Every row comes from one small tree of marks. The marks that hang from a mark follow it in brackets, in the order of their numbers. Every link used is in the known rows. Which tree was each row made from?
Known rows
z239[z329[z891] z338[z469]]: [ 11.2  -1.3   1.1  15.0 -16.9   4.9   4.7   5.7  -4.9  14.2  -5.3  -2.6
  10.6   4.3  -1.7 -10.2  12.8  14.5   5.3  10.8  -8.1   3.7  -6.7 -10.8
  -2.5  11.0  -3.9  -4.6   1.0 -17.6   4.4  12.1   3.4  -6.0  12.6  12.4
  19.2   7.5   5.3  14.7   0.2  -9.5 -11.7  20.4   5.4  -1.1]
z977[z187 z338[z485]]: [ 19.1   4.2  -4.7  20.9   0.7   1.5   1.2  -8.9   6.0  19.4 -26.3  -3.5
 -10.8 -18.6  22.3 -19.1  23.4  -0.2  -4.0  -1.8  -8.9  -9.4  -2.2 -14.6
   9.6  -0.7  -3.5  -7.0  -1.7   1.4 -11.0   2.5   0.5  21.3 -18.8  -3.5
  -0.2 -32.7 -10.0 -33.0   1.2   5.4   0.0  10.3   9.1   5.7]
z691[z469[z338[z329 z485] z981] z669]: [ -6.8   6.7  -8.1 -13.6   8.9  -6.6  -4.9  10.7  25.7 -13.4   2.2  -8.8
  -8.5 -14.4  11.4  15.2  15.2   3.1 -10.8  -3.9   0.1  -6.1  13.8   4.1
   0.0 -15.6   4.4  28.0 -10.1   6.5  19.6   0.7 -15.6  -8.0 -17.1  -4.0
  -8.1 -17.4  -6.8  -8.8 -12.3 -46.9  -4.5   2.2   3.9   9.4]
z669[z239[z329[z891[z961]] z338]]: [  9.5   6.1   4.3   9.5   5.7  12.5   5.8 -13.8 -11.5 -24.4  -7.8   9.3
  16.4  10.8 -12.3  -8.9   0.7  -1.9  -5.8   2.5   5.6  11.0  -2.2  -7.8
  -6.8   5.4   1.3  -6.0  10.9 -15.7  14.2   8.3  13.6   2.0  19.5  -3.2
  11.1  14.5 -11.3  15.4   0.2   1.5 -13.3   2.0   3.1  -7.8]
z485[z239 z338[z329[z691[z669] z961]]]: [-19.0   0.8  10.6 -10.0 -13.0   6.7  19.4  14.9  26.8 -67.0  -5.1   3.7
  -1.7   7.4   1.0  14.9 -26.6 -24.5  -4.9  -1.0   0.9  -2.9   2.1   5.6
 -14.8  -2.5   0.0   7.5  -7.2   3.4 -24.9  -9.3   0.0 -15.1 -11.0 -15.9
 -11.2   9.2   8.8   8.7  -4.8  -2.4  19.7  16.4  -9.6   5.7]
z338[z469[z485[z239[z329[z691[z891]]]] z981]]: [-30.8  -8.1  -5.3   2.8 -18.5  -7.6 -23.8  -2.8 -14.4  30.9  15.7  -7.8
  -4.0  -8.9 -27.9 -10.4   6.0  17.3  10.2  12.0  16.1  17.7  18.5  14.0
   6.4   6.8  -5.2  -6.5  -4.5  -2.1  25.7  -8.1   4.2  -5.0  17.5  16.1
  -0.6 -15.2   4.4  -2.0   6.3  10.3  -4.5 -29.5  -5.2  -1.0]
z338[z329[z691 z891] z469[z981] z485[z239]]: [-16.8  -6.6 -19.1 -13.4 -19.5  -6.0  -8.0  11.0  -0.8   7.0 -11.3  -5.2
  -6.8  -1.4  -3.8  -2.6  13.0   4.9   8.1  -0.8   5.3  20.2  11.9  17.3
  22.8   8.9   2.2 -29.2  -8.7  -2.6   6.7 -24.1  -3.3  -4.0  -1.0  16.3
  -7.2  14.8   8.8 -12.2  -2.5 -35.4 -10.5 -22.5   3.3  -0.6]
z891[z329[z239 z691[z469] z961] z669]: [ 10.1 -11.9  -2.3 -12.7  18.7   2.5 -24.2  -3.9  -9.2   3.9   5.0   2.1
 -14.9  17.2 -25.6   9.3 -17.6  -1.2 -12.5 -15.7  -9.4  -2.7   0.1  13.6
 -17.8   3.6  -2.1   6.0  -2.0  11.1  -8.6 -18.9   7.1 -16.2   8.3  21.5
  -4.8  18.8   4.0  19.4   6.0  22.1  -4.1  -5.8  -5.9   6.1]
z891[z329[z239 z961]]: [ 11.1  -7.2   3.1  -5.9  13.1   5.9  -5.1 -10.7 -34.4  14.3   7.4   8.4
  -0.5   6.5   5.0  19.0 -22.8  -3.4  -4.5 -17.5  -3.6  -9.7  -9.1  13.2
  -6.9   0.1  -0.9  16.7   8.7  10.9   8.4   3.6   5.9  -1.6   3.3  -4.7
  -8.3  17.9   4.4   7.1   6.7  46.6  25.8  -3.9  -7.4  -4.1]
z187[z977[z338] z981]: [ 12.1  11.8  10.0   1.7  15.0 -17.5 -10.3  -5.5  -5.2  50.8  -1.7  -4.6
 -14.4 -12.2  21.5  -9.5  -0.1  -6.6  -3.3   4.5  -9.6 -16.0 -17.9 -17.3
  -2.2 -14.8  -4.4  -7.1   5.0  13.2  23.8   3.6  -7.2   6.1  -8.5  -5.3
   1.4 -15.4   2.6 -16.9   5.3  15.9   3.1   3.8  -2.3   4.5]
z891[z961[z239[z338]]]: [  9.9  -6.9   6.0   4.2   6.2  -1.1   9.4 -10.8 -13.5  18.5 -10.6  -1.8
   5.7   6.8   5.3   5.6  -5.5  -0.9   2.5   9.3   5.4 -13.3   6.7 -11.3
  -0.2 -25.7   0.7  -0.9   3.9  -6.3 -11.4  11.7  -2.1  -2.4  -3.2 -10.4
  -6.4  11.2 -17.7   6.6  -1.7   2.8   0.2  12.0   1.2  -6.0]
z669[z239[z338[z329 z469 z485]]]: [  0.7  -3.9 -11.8  25.7  -2.3  -4.8  21.3   9.9  27.6   8.5  -2.1   0.2
   9.8  -5.9  21.5   0.6  15.6  12.4   6.8   9.9 -10.1  11.9  -3.2   3.0
  31.9 -10.8   3.7 -11.4  -6.4  -0.2   0.9   0.6 -19.6  16.6   6.6   9.0
  -1.3   5.0  -8.7   2.8 -19.7 -31.2 -13.6   8.7  20.7  -8.4]
z187[z977[z338[z469 z485]] z981]: [ 11.6   6.5  -6.4  20.2   0.1 -25.5 -12.2   1.1   7.7  61.7   6.1  -7.3
  -9.3 -13.6  30.3 -15.3  16.1   6.8  -2.2   8.8 -13.2  -2.9 -10.2 -13.0
  18.0 -15.9  -1.6  -6.2  -0.8  16.4  19.1  -7.3 -11.7  16.2   5.7  12.1
   3.1 -15.5  -5.7 -19.4  -1.4   3.1  -8.6  10.3   8.3   4.4]
z338[z329[z691 z891 z961] z469[z485 z981]]: [-20.5 -17.9 -17.8 -17.9 -21.3  -4.5  10.4  13.7  -6.8  -9.7  -4.3  14.0
  -8.5 -11.2 -16.0  -9.3  -1.0  16.4   1.8   4.0  -6.2  11.2   0.5  11.1
   9.2   5.1   5.4 -15.8  -4.0  -3.3 -15.5 -25.4   7.3 -16.3   5.3  -2.0
 -10.7  12.2  12.1  -6.7  12.3 -26.6   1.2 -24.7  -5.7  -2.4]
z239[z338[z329[z891]]]: [  1.4  -1.5   0.5  -5.2  -1.6   4.2  23.1   4.6  -3.3 -18.4 -20.9   3.6
  -3.4  -2.3  11.1   1.8   0.1  -3.7   4.8   3.1  -8.3  -4.7 -13.1  -9.3
   9.1  -4.3  -3.4 -18.5  -0.7 -13.5 -10.0  13.4  -5.2  -7.9 -19.3  -3.5
   5.1   8.7  12.0   1.4  -4.0 -22.3  -5.1   3.0   4.1   1.1]
z891[z187[z977] z961[z239[z329 z338]]]: [ -4.5  -2.0  14.4  23.4  14.0   4.3   2.6 -12.3  -2.2  21.7  18.1  -3.0
  19.6   8.1  17.9  -2.5  -7.6   2.5  11.4   7.3  10.2  -1.4  -6.7 -19.3
  -1.7   0.1  -5.4   2.8  12.6   7.1 -13.9  23.7  11.1   3.3  12.7   8.3
  -2.5  11.8 -21.8  19.4  -5.8  37.1  21.7  16.6  -6.5 -27.4]
z485[z239[z338[z329]]]: [ -0.4   0.9  13.4   3.3  -9.5  -1.6  19.6   6.7  -0.4  -4.4   4.1  -6.7
   1.2   6.2  17.4   9.0   1.6 -10.7   9.4   2.5   7.2  -5.3  -1.1  -8.5
  13.9  -9.3  -4.6  -7.5  -4.7  -2.1   2.3  17.3  -8.0  -2.2 -15.0  -6.8
  -6.5   8.3   4.3   6.6 -13.0  -3.1  20.6  13.2   0.0  -2.8]
z669[z239[z329[z891]]]: [  3.4   7.4  -2.1   7.6  20.3  16.0  -1.9 -11.7 -18.7  22.6 -21.9   3.4
   6.3  -4.0 -14.6  -0.6 -11.6   9.9   2.9  -3.1   3.0   6.5  -5.4  12.6
  -7.5  26.4   6.0 -14.4   6.3 -10.0  23.3   0.7   5.2  12.0   6.5   6.9
  10.8   0.3   1.3   4.4   0.6  17.4 -11.4  -0.8   6.4  -5.6]
z485[z239 z338[z329[z961] z469[z981]]]: [-12.2  -1.8  13.9 -18.3 -29.3  -6.8  17.6  20.3   3.0  -6.4  30.0   6.8
  12.7   4.3  21.0  15.2   7.0  -5.7  12.1   3.6  -0.7   0.3  -4.2  -0.3
  -3.2  -7.0   1.6  23.3  -2.8  -3.2   6.0   6.0  -8.9 -13.2  14.4 -18.6
 -14.8  22.6   9.1  13.8  -6.9 -19.9  34.3  22.6  -9.5  -5.8]
z338[z485[z239[z329[z691]]]]: [  2.2  -1.1  -5.0  21.5  -8.6  10.6  -6.2  -8.3   1.1  15.1 -15.9 -17.3
  -0.3   4.6  -3.3 -10.2 -14.2  -3.6   0.6  -9.4  22.8   8.7  12.9  10.1
   0.6  16.8   1.1 -15.2  -4.1   4.4   3.2 -14.1   8.9   8.0 -11.5  19.3
  -2.3  -8.0 -10.4 -11.6  -7.1  19.0   7.6 -10.3   2.0  -1.8]
z485[z239 z338[z329[z891]]]: [-13.5   2.7   9.0  -9.6  -8.1   7.3  23.8   4.5 -13.2 -22.7  -9.0   3.3
  -0.8  -0.5  16.1   9.4   1.0 -13.9  10.0  -4.2   0.3  -0.5 -10.8   2.5
   8.0   4.1  -1.1 -17.3  -1.8  -8.4 -10.3   8.5  -8.4  -7.2 -15.2   2.2
   1.3  11.0  12.4  10.7 -10.1  -6.5  10.2  21.8   2.7   2.4]
z669[z239[z338[z329[z891 z961] z469]]]: [ -2.1   0.9   0.2  -1.0  -3.8   1.9  27.8  12.4   5.2 -20.2  -0.2  18.2
  13.6   3.3   8.0   1.9   0.5  12.2   5.2   5.6 -12.4  14.8 -11.6   3.6
  11.6   2.1   5.2 -12.9   0.3 -11.6  -4.9   4.4  -1.8  -1.0  23.9  -7.5
   2.9  28.3  12.5  16.6   0.6 -21.1 -11.1  17.8   7.3  -8.2]
z187[z977[z338[z329]] z981]: [ -1.2   7.3   8.6   5.9  15.1 -15.4  -1.3   1.7   1.9  36.8  -2.6  -1.1
 -13.0 -16.8  34.4  -4.2  -2.9 -11.7  -0.7  10.4 -12.7 -13.0 -25.3 -16.3
  12.3 -16.4  -7.4 -10.2  -0.6  18.5  19.0   6.2  -8.7   1.3 -10.8   3.6
  -8.3  -3.0   6.1  -6.8  -3.0  13.1  15.0   4.2  -2.4  -3.5]
z338[z469 z485[z239[z329[z891[z187]]]]]: [  4.9   2.5  -5.0  23.2 -16.1  10.6  -9.4  -3.4 -21.4  38.6  19.6  -9.5
  13.2   2.7  -2.0 -10.0  18.0  17.0  13.4 -12.0  16.5  16.5   8.2  10.6
  19.6  35.7   3.6  -5.7  -1.3  -5.8  -2.2   2.5  13.2  16.7  16.8  23.2
  13.0  -1.8  -6.1   7.4  -3.9  27.7  10.7  14.4   8.3  -6.9]
z469[z338[z329[z961]] z981]: [  0.8   0.5   8.2 -27.6  -4.3   5.9  16.7   9.9  -0.2 -12.8   0.3   7.6
   3.4  -8.9  25.2   1.2  -0.5  -6.3  -4.4 -11.1   4.6 -14.1  -2.9  -2.1
 -18.7  -7.8   3.7  23.2   4.8   4.8   9.7  11.0  -4.6 -19.7  -8.7 -32.7
 -13.0   3.5  13.2  -5.0   2.7 -18.6  30.0  -1.0 -13.3  -5.6]
z961[z239[z329] z691[z469[z338] z669]]: [-10.9   5.1   4.5   9.6  25.5  12.4 -19.7  -0.4   4.2  20.2 -18.6 -18.4
   9.1  -8.0  -2.9   7.2   6.5  12.2  -4.3   2.0  10.2  -7.3  17.4  16.9
 -21.3   4.9   4.5  11.0 -10.6  10.6  -3.6   7.6 -11.5  -6.9 -10.5  34.9
   3.0 -15.5 -12.2  16.7  -0.6   7.0 -21.8  23.7   8.1  -1.7]
z485[z239 z338[z329]]: [ -9.9  -0.5  13.7   1.2  -7.6   4.3  21.5   7.2  -0.9  -6.5   2.1  -2.0
   2.8  -2.0  24.0  12.1   0.1 -16.0   9.3  -1.9   0.9  -9.5 -10.0  -0.5
   5.8  -6.3  -1.5  -1.1  -3.7  -0.9  -6.6  12.5 -14.0  -4.1 -17.8  -2.8
  -6.7   5.0   2.1  12.9 -18.5   1.5  25.3  24.3   1.5  -1.6]
z891[z329[z961] z669[z239[z338[z485]]]]: [ 24.8  -0.3  -7.4   3.9  -1.0   0.4  18.6  -7.4  24.8 -45.4  12.4   9.8
   3.7  20.1  -8.8   3.8  -3.1  -7.7 -10.1  -0.2  -5.2   8.8  10.6  -5.7
  -2.7   3.7   1.0  16.8   8.4   9.1  -6.8  -7.6  -2.2  17.0  12.8  -5.1
   4.6  -2.0   0.3 -13.6  -8.2   0.8  -4.7  -7.4   4.1   5.7]
z239[z329[z961] z338[z469]]: [ 17.1  -2.6  10.8  19.2 -22.5   3.8  12.8  10.0   5.5  10.0  14.4   1.0
  19.4   9.5   8.6  -6.0  -3.6  10.4   1.7   8.3  -2.2  -2.2  -5.5 -13.8
 -14.1   2.1  -1.1  23.4   1.4  -9.8  -0.1  15.0   8.3  -6.5  21.2  -6.6
   5.7  11.2  -1.6  16.4   0.1   6.3  15.3  28.0  -3.8  -6.9]
z239[z329[z691[z469]] z338]: [  9.5   0.2  10.3  13.1   0.7   7.5  -2.4   0.1  15.2  10.6  -7.4 -14.1
   2.2   3.2  -7.9 -13.4  -3.3   9.0  -2.7  -2.3   0.9   2.2  -8.0  -7.8
 -11.2  -3.0  -4.4  -7.1  -6.1 -13.4  -1.6   4.8   5.4 -15.9  -6.3  20.7
   6.9  -0.5 -12.7  13.7  -4.7 -20.1 -16.5   5.0   7.1  -2.1]
z891[z187[z981] z329 z669]: [ 26.9  -4.4   2.6  -4.6   4.1   1.9 -19.8 -10.6 -15.3  37.9  41.2  -2.5
  -3.4   8.4 -23.3  -4.2   7.9  -7.7  -3.4  -3.6 -11.0 -22.6  -5.0  -0.8
  -1.5  10.9  -4.9  17.9   7.8  12.3   9.4   6.1   4.0   6.0  -2.6  -4.8
  10.5 -14.7   0.4   6.5  -4.8  43.0  15.9 -13.4  -3.5   7.8]
z239[z329[z891[z187 z669] z961] z338[z485]]: [ 24.1   2.2  -2.1   5.7 -18.5  15.4  18.5  -6.4  15.4 -36.1   5.1  -0.2
   3.3  16.5 -11.1 -14.1  -5.4  -2.7   1.9  -6.2  14.5   7.8   6.6 -18.6
 -12.3  31.4   0.1   8.5   4.7  -6.9 -38.8   1.0  21.8   6.4   7.9  -6.0
  15.8 -11.2   8.3  -9.5   7.0  -1.8   7.8   1.0  -3.7   4.8]
z469[z485[z239 z338[z329]] z981]: [-23.8  -6.2   5.8 -12.1 -22.2  -8.2  26.4   3.9  -0.5  -9.2  18.4  -2.0
  -7.7 -11.4   9.6  12.3   8.9  -8.1  14.5   4.8   7.9  -1.4   1.4  -3.2
  14.2  -8.3  -0.7   1.4  -4.0   5.8  -0.2   1.0 -13.6  -3.9 -16.7 -10.5
 -16.3 -11.3   1.5  -7.9 -10.6 -22.5  31.3  -5.8  -2.1   0.9]
z239[z329[z891] z338]: [ 12.7   4.0   5.4   5.5  -6.6  10.6  12.0  -5.3  -7.4  -4.5 -16.7  -3.3
   3.7   3.7  -2.7  -6.8  -4.1   1.4   3.4   3.5   1.8  -0.3  -7.4 -13.4
  -9.8  11.6  -4.2  -7.6   4.7 -16.2   2.4  13.9   7.6  -4.7  -5.8   2.0
  15.4  -1.4   6.3   0.4   2.7  -6.1  -6.8   5.2   1.6   1.9]

Which tree is each row?
[-12.4  -3.0  10.4 -16.0 -30.0 -12.7  34.6   5.0  -0.6 -27.3  29.1   2.7
  -3.9   2.7   5.6  10.5  -5.0  -4.4  11.9   5.3  18.8   5.3  10.4 -11.6
  12.0  -9.6  -0.3   6.4  -2.4   5.4  -0.3   4.7   3.3  -5.3  -2.5 -28.6
 -22.2   1.9   6.9 -14.8   3.0 -19.6  38.3 -12.1 -11.6  -2.1] => z469[z485[z239[z338[z329[z961]]]] z981]
[ 14.6  -2.5   1.3  10.2  10.2  14.4 -27.6 -16.5   3.7  23.6  19.0  -2.5
   5.9  12.7 -42.2 -26.0  -5.7  -8.6  -9.0  -0.5   8.7  -2.9   2.9   3.7
 -14.4  18.2   2.3  -4.2   6.0   8.6   7.7 -14.2  22.4   4.7  20.6  -4.3
   4.6  -5.0 -16.8  22.3   1.3  32.8  -0.7 -23.7  -4.4  -5.4] => z891[z187[z981] z669[z239[z329[z691]]] z961]
[-23.4   2.7  -2.7 -34.6   5.1  -0.5  -2.6  13.7  25.6 -46.5 -16.9   0.9
 -14.1  -8.1 -17.6  14.2  -0.6  -5.3  -3.8   2.8 -17.2   2.3  -6.9   6.4
 -12.2  -6.5  -1.0  -2.0 -10.0 -15.0  -5.4 -12.6  -9.2 -27.1 -17.1   4.0
  -0.4   3.7   7.3   4.3  -1.9 -65.8 -27.8  -7.4   2.2  12.6] => z485[z338[z329[z691[z469[z981] z669] z891]]]
[-21.9   1.1   2.0 -30.7 -15.9  -8.0   7.2  -3.8  -7.6 -11.1   7.3  -4.7
 -17.3  -5.7 -25.0  -5.8  12.8   8.2   8.1 -11.2   7.9  16.2   6.6   6.9
   2.9  -0.1   3.1 -27.1  -4.8 -10.7  -8.4 -18.9  -1.7 -16.2  -9.9   9.0
   0.4 -11.4   0.0  -9.5   6.5 -48.9 -22.6 -12.0   6.1  13.4] => z329[z691[z469[z485[z239 z338] z981]] z891]
[  7.0  17.0   5.9   8.9   1.4 -22.6  -6.5 -11.1  -3.2  41.2   8.5 -12.7
 -14.6  -4.7  28.0  -7.4   2.1 -11.6   1.3  -1.1  10.8   1.0  -0.1 -12.2
  16.4  -9.6  -2.6 -15.3   0.8  22.1  25.4  -4.9  -4.7  20.3  -5.4   3.3
  -4.4 -18.3  -2.3 -30.5   0.6  17.9   7.1   2.2   1.7   7.4] => z187[z977[z338[z485[z239]]] z981]
[-17.0  -2.9  -4.7 -16.1  19.4  16.9 -12.2   5.0 -16.5 -31.1 -15.1   5.9
  -0.2  -2.2  -8.4  17.0 -13.1  -5.7   2.3 -19.6   4.4  -4.3  -3.2  24.8
  -3.9  21.4   5.1  -4.0  -4.2   5.6 -33.9  -2.2   5.2   0.9 -13.6  -2.2
  -4.1   8.8  15.8  11.1  18.0  23.0   7.3 -13.5  -6.6  -4.2] => z338[z329[z239 z891[z187] z961[z691[z669]]]]
[ -4.3  -5.9 -16.7  -1.5   4.2  12.4  10.1   4.0 -12.1 -33.3 -31.0   7.9
   6.3  -4.1  12.9  -3.8  -7.9  -5.4  -4.9 -15.3   7.4   1.7  -3.3  16.3
   5.2   9.3  10.0 -13.4  -2.7  -2.1 -31.0  -8.8  -0.8   7.1 -25.3  10.9
  -4.2   6.4   2.1 -13.2   1.1  -0.5  -6.7 -14.5   2.1  -2.1] => z338[z329[z891 z961[z691]] z485]
[ 17.2  -9.8   0.1   4.5  15.2   3.2 -34.5  -1.7   9.0 -27.9   9.1   9.5
  -7.1   8.4  -8.3 -25.6  27.8 -18.0 -22.2  -8.6 -19.7  -5.3  -4.8 -21.9
  -7.7  -0.1 -13.2  11.3  12.5  14.0 -25.2  -7.9   6.6  -7.3   8.5  24.0
  10.0   2.1  -8.1   7.0  -4.1  37.3  12.8  -9.8  -9.5  -9.0] => z891[z187[z977[z338]] z329[z691] z669 z961]
[ -3.8   7.3  -8.9 -18.4  19.7   9.8  -2.3  -0.9   6.7 -38.3 -32.0  13.0
  -6.8   3.8 -37.2   5.3 -32.0   2.0 -12.4  -7.9  -4.0   5.7   9.4  21.7
 -22.9  16.4  11.7 -13.2   3.2  -8.4  -3.0 -24.7   8.5   2.3   1.9 -20.8
   5.5   2.0  10.3  -9.6  16.1   0.8 -27.4 -11.0  -1.9   9.7] => z329[z691[z669[z239]] z891 z961]
[  1.7  -3.6 -10.0  11.5 -15.1  -9.6  -4.5  10.0  18.2  27.0  -8.5  -0.2
  -4.9 -23.7  29.5 -11.9  44.3   5.8   4.9  15.0 -18.6   0.4  -4.3 -12.4
  24.4  -5.5  -6.7   2.7  -8.4   4.2   4.8  -0.3  -6.7  10.5   0.0   2.7
 -12.4 -12.8  -3.5 -22.2  -4.0 -28.1   8.8   3.1   6.1  -4.4] => z977[z187 z338[z329 z469[z981] z485]]
[  0.7 -13.6  -1.5   9.9 -19.2 -11.7  20.2   2.1  -9.3  19.3  13.8   2.4
  -5.4  -0.3   5.2   2.9  -2.6  19.5   8.0   0.8  -0.4   0.2   1.2  -4.1
   9.5 -11.9   2.5  -2.2  -2.0   6.2 -19.8  -2.4  -0.1  -0.7  13.1 -11.7
  -5.9   0.9   2.8   5.1  13.4   0.1   8.9  10.5   1.6   1.6] => z329[z239[z338[z469[z485]]] z961]
[ -5.0   0.0  -4.0  -1.9  23.2  -1.9 -30.9  -6.2 -18.2 -17.4  -3.8   8.4
  -1.3   0.0 -22.0  13.7 -11.4  -7.7 -18.5   5.7  -2.8 -21.1  12.6   3.5
 -15.2 -23.6  -0.2  31.8   4.3 -15.1  19.0  12.9   0.3   1.0  -3.7 -22.1
   5.3 -10.4 -10.1   9.4  -2.1  33.7  -9.8  -1.7 -10.4  12.0] => z691[z669 z891[z961]]
[ -0.7   7.7   4.4  -7.5  18.3  -0.9 -31.1 -16.6 -21.5  12.3  42.0   2.3
  -0.5  -5.2 -24.1  11.2  -7.0  -4.6  -5.9  -0.1  -9.4 -15.7  -4.3  14.4
   4.3  -3.9  -8.6  29.9   7.1   3.3  30.0  21.0   4.4   7.2   0.5 -13.3
  13.2 -23.7   3.4   4.7   1.7  55.0  -2.4 -23.8  -3.0  11.4] => z691[z669 z891[z187[z981] z329]]
[ -3.1   8.3  -4.5   1.5  41.0   0.8 -30.3   5.2   5.7   9.3  -8.6  -5.5
   4.7  -4.2 -27.8  13.6   8.2  12.6  -9.2  -6.4  -6.2  -6.6   9.6  25.8
 -11.2  -0.8  12.5   5.8  -8.1  -5.4  14.5  -4.9 -19.1  16.0 -13.0  12.6
   5.4 -14.1 -17.7   9.4  -6.4  -0.7 -38.6   2.7  12.8   5.9] => z961[z691[z469 z669[z239]]]
[  5.9   9.2   1.2 -21.7   5.3   7.6 -16.4  -2.7 -18.8 -10.2  10.9   2.9
   4.9   2.6 -27.7  -3.6 -10.3  -4.4  -5.0 -14.5   5.0 -14.1   0.7  16.4
 -16.6  17.3   9.1   4.9   3.2  -1.2 -13.3  -2.2  12.3   6.2 -12.2 -24.4
  10.2 -14.9   6.8  -5.1  22.4  25.3 -10.0 -16.6  -7.0  12.0] => z329[z891[z187[z981]] z961[z691[z669]]]
[ -1.4  -7.1  -7.2  -8.8  30.3  -0.8 -28.6  -7.8 -25.7  12.5   4.1   7.6
 -10.8  14.1 -11.7   1.2  -0.2  -7.0  -1.1 -12.5  -2.9  -9.9  -2.0  -5.5
 -11.1  14.6  -0.4 -11.0  14.4   8.5 -14.7  -3.2   8.0   4.0   5.5   0.1
   6.7  10.9   2.9  18.5   6.2  39.3   4.3   1.0 -14.6  -3.2] => z329[z239 z891[z187[z977] z669 z961]]
[  0.5   3.6   9.3   9.2  -1.2 -19.5   1.3  13.8   2.8  34.5  17.3   8.9
  -0.6  -9.9  37.5  -5.9  -1.6  -0.8  -2.0  12.7 -17.7  -6.0 -25.4 -14.2
   9.3 -15.9  -3.6   5.3  -1.5  17.6  13.0   2.9  -2.1  -3.7  18.7  -0.1
 -10.5  15.3   7.9   6.6   2.8  16.7  21.6  22.8  -6.7  -7.1] => z187[z977[z338[z329[z961] z469]] z981]
[ -4.1   1.5 -13.8 -11.8  -3.8   1.6  22.4  -7.4  23.8 -45.9 -42.6  -2.1
 -12.0   7.5 -13.5   8.0 -36.4   0.7  -0.7   6.1   8.4  11.9  21.1   5.1
  -6.3   0.9   4.6 -22.6  -3.7  -1.8 -41.6 -23.4   7.9  -0.5  -9.2  -7.5
  -1.0  -1.6   8.5 -30.5  18.0 -27.0 -32.1  -9.4   4.1  12.5] => z329[z691[z669] z891 z961[z239[z338[z485]]]]
[  7.1   4.2   4.5   4.5  -8.1  -3.5  -1.8   4.9  16.9  31.7  12.4  -4.5
  16.4   0.8  -6.1  -0.6  17.3  16.6  11.0  15.8  -3.1  10.5   0.7  -4.4
  -5.6   4.2  -0.1  10.9   2.9  -8.6  39.4   7.9  -7.7   4.7  26.3  -5.8
   5.1   2.3  -1.8   5.0  -3.2 -29.8  -7.9  -3.0   5.1 -10.6] => z669[z239[z329 z338[z469[z981]]]]
[ 11.2   5.7  -7.6  19.8  -0.1  10.6  11.2 -18.6  -1.0 -31.8 -11.8   5.6
  14.4   9.0  -4.6 -11.2   0.9  -1.5  -6.9  -0.6  11.7  19.7   4.5  -6.3
   5.7   4.7   3.8  -8.0   8.7 -10.8   6.0  -0.7  13.6  13.3  16.3   3.4
   9.2   6.3 -18.9  -0.6  -3.7  -8.2 -19.9  -5.8   9.4  -5.4] => z669[z239[z329[z891[z961]] z338[z485]]]
[  9.8  -9.3 -11.4  -4.2 -16.2 -14.4  -8.4  -2.7   0.1  20.5  17.8  -6.7
  -0.9   3.9  11.0  12.4  23.2   7.0   6.5   0.5  -9.8   9.0   2.7   1.2
  18.2 -13.5  -7.6  11.7   2.9   9.1  20.9  -1.0 -12.7   2.5  11.5   8.8
  -2.4   7.6   0.7 -10.2  -0.9 -26.1  -4.1 -22.7   6.9  -1.1] => z891[z329[z239[z338[z469[z981] z485]]]]
[-20.8   1.0  13.7 -11.3  -7.6   3.0  15.4   2.6   4.0 -45.8  -3.1   5.0
  -0.1   7.3   7.5  -1.8 -23.9 -13.2   3.7  -1.6  13.9   9.5   0.0   2.7
   2.2 -13.9  -7.9 -14.7  -3.2  -7.2 -10.4  11.1   4.4 -15.8  -2.7 -10.1
  -6.2  12.8  18.7   3.4   3.6   2.0   1.8 -10.2  -8.9  -1.7] => z485[z239[z338[z329[z691[z891] z961]]]]
[-23.3  -2.7  -4.3  -5.9  39.2  -3.3 -37.5 -11.8 -11.4   8.6 -16.2  -0.8
  -7.9  -1.7 -32.1  15.9 -22.1   8.4 -11.4   8.4   2.1  -5.5  18.1  19.3
  -7.8 -28.9   1.2   3.8  -7.5 -11.4   1.2  -3.6   1.8 -10.7   3.1  12.3
  -4.4   2.6 -19.2  18.8   3.3  15.2 -39.4  -1.9   0.5   5.9] => z329[z691[z469 z669 z891[z961[z239]]]]
[  9.2   3.3  -4.0  18.3 -12.3   8.3   5.0   3.5  29.7 -57.6 -12.0  -7.8
  14.1   9.6  -2.3   0.8 -12.1  -9.8 -10.0   2.1  13.6   0.5  14.4  -4.4
 -20.2   6.0   2.5  25.8  -3.5   1.9 -19.5  -1.1   3.7  10.2 -12.8  -1.5
   3.4 -16.3  -8.0 -15.6   1.9  -1.7  -4.7  -5.1  -3.0   5.1] => z239[z329[z961[z691[z669]]] z338[z485]]
[  6.3   2.8 -10.4   3.0   0.8 -23.9 -17.6   9.9  16.2  40.5  -5.0  -4.7
  -9.2 -15.6  27.6  -6.3  29.8  10.9   0.6   6.0 -12.1   2.5  -0.1 -16.0
   7.3 -12.4  -1.7   8.5   1.3   6.2  18.5  -8.4 -18.9  11.6   4.5   8.2
   0.0 -12.6  -1.8 -30.9  -2.0 -25.9  -2.2  -0.7   2.4  -2.4] => z187[z977[z338[z469[z981] z485]]]
